Below are the code and all the weights of a small trained network. Each question names an input and a class and asks about switching units off, where a switched-off unit gives its printed mean instead of its output.

import numpy as np


def w(rows, s, z=0):
    codes = np.array(rows[::2]) - 128.0
    scale = np.full(codes.shape[1], s)
    scale[-1] = z or s
    return codes * scale


def f(y):
    return np.maximum(y, 0)


def log_softmax(a):
    a = a - a.max(-1, keepdims=True)
    return a - np.log(np.exp(a).sum(-1, keepdims=True))


def net(x, mask):
    res = np.array(x, float).reshape(1, 8) / 4 @ E
    y = f(res @ A[0][:, :-1].T + A[0][:, -1])
    res = res + np.where(mask, y, B[0][:, -1]) @ B[0][:, :-1]
    return log_softmax(res[-1] @ U[:, :-1].T + U[:, -1])


A, B = {}, {}
E = w([
[227,197,59,117,35,187,183,115],'x0',
[86,127,123,131,179,155,191,75],'x1',
[75,123,75,104,206,105,200,100],'x2',
[123,80,149,47,199,179,160,189],'x3',
[48,45,125,155,135,190,55,33],'x4',
[87,39,37,254,89,195,87,182],'x5',
[30,152,175,66,26,89,135,83],'x6',
[149,194,181,126,186,114,62,164],'x7',
],0.007)
A[0] = w([
[100,64,189,88,238,119,133,129,67],'n0',
[153,58,90,194,114,155,137,167,193],'n1',
[254,155,120,115,75,133,173,151,196],'n2',
[80,140,156,136,49,101,92,15,224],'n3',
[125,102,130,166,121,75,193,95,1],'n4',
[149,105,202,146,129,75,30,204,146],'n5',
],0.02,0.002)
B[0] = w([
[145,84,56,91,127,28,126,68,236],'n0',
[90,8,141,150,109,127,120,111,213],'n1',
[248,152,175,53,150,93,115,104,250],'n2',
[142,4,83,104,153,58,129,93,220],'n3',
[93,195,109,137,127,146,118,161,159],'n4',
[179,149,207,155,108,241,137,169,220],'n5',
],0.013,0.021)
U = w([
[41,239,116,164,130,151,174,185,3],'0',
[209,247,254,117,121,211,148,197,168],'1',
[85,12,154,229,101,215,103,168,222],'2',
[175,102,152,94,174,42,145,82,228],'3',
],0.0072,0.0032)

Each question gives the input, the list of numbers given to net, and the class t.
The units are the neurons (one row each of A and B). Each row of codes is followed by its name. A weight is (code - 128) times the scale printed after its matrix; where a second scale follows, it is the last column's (A, B and U).
mask holds one flag per neuron, in row order. A switched-off neuron (its flag False) gives its mean, the last column of its row in B, instead of its output. The means were averaged over made-up inputs and are rounded, as every weight is.
A unit's drop is (log p(t) with every unit on - log p(t) with that unit switched off) / (log p(t) with every unit on - log p(t) with every unit switched off).
The circuit of an input: a set's keep is (log p(t) with only the set's units on - log p(t) with every unit switched off) / (log p(t) with every unit on - log p(t) with every unit switched off). Starting from all 6 units, units are removed one at a time, each time the one whose removal leaves the highest keep (on an exact tie, the one counted first), for as long as the keep stays at least 0.8.
circuit, biggest first: the units of the circuit, biggest drop first
most important unit: the unit with the biggest drop
top k neurons: the k neurons with the biggest drops, biggest first
drop when u is switched off: that unit's drop, to one decimal
input [5,0,0,1,5,2,-6,6], class 2: most important unit	n0
input [-5,-7,-7,-5,4,-6,5,7], class 2: circuit, biggest first	(n3 n5)
input [3,-5,-8,-3,-8,8,-1,-5], class 1: top 3 neurons	(n2 n0 n3)
input [3,-4,2,8,-1,5,7,7], class 1: top 2 neurons	(n1 n3)
input [-8,-5,1,8,-2,5,-7,0], class 2: top 3 neurons	(n5 n2 n1)
input [-5,3,-3,8,0,6,5,7], class 2: top 3 neurons	(n2 n5 n0)
input [5,8,-4,4,1,4,-8,4], class 2: top 3 neurons	(n1 n0 n3)
input [4,-6,-3,7,4,1,-4,-8], class 2: top 2 neurons	(n1 n0)
input [-2,2,0,-4,5,7,8,-4], class 2: top 3 neurons	(n2 n0 n1)
input [8,-6,-8,-8,-3,7,-8,5], class 1: top 2 neurons	(n2 n5)
input [-7,-1,-3,-3,-2,7,-2,4], class 2: top 2 neurons	(n1 n2)
input [-4,-3,-3,-8,-6,-3,2,4], class 1: drop when n2 is switched off	0.0
input [-3,-7,0,2,2,3,8,-1], class 2: drop when n2 is switched off	0.6
input [4,1,-6,5,8,1,0,-5], class 2: drop when n2 is switched off	0.2
input [-1,-2,-6,2,-1,-7,-7,2], class 1: top neuron	(n5)
input [7,-1,-4,2,-6,2,2,0], class 1: top 2 neurons	(n0 n3)
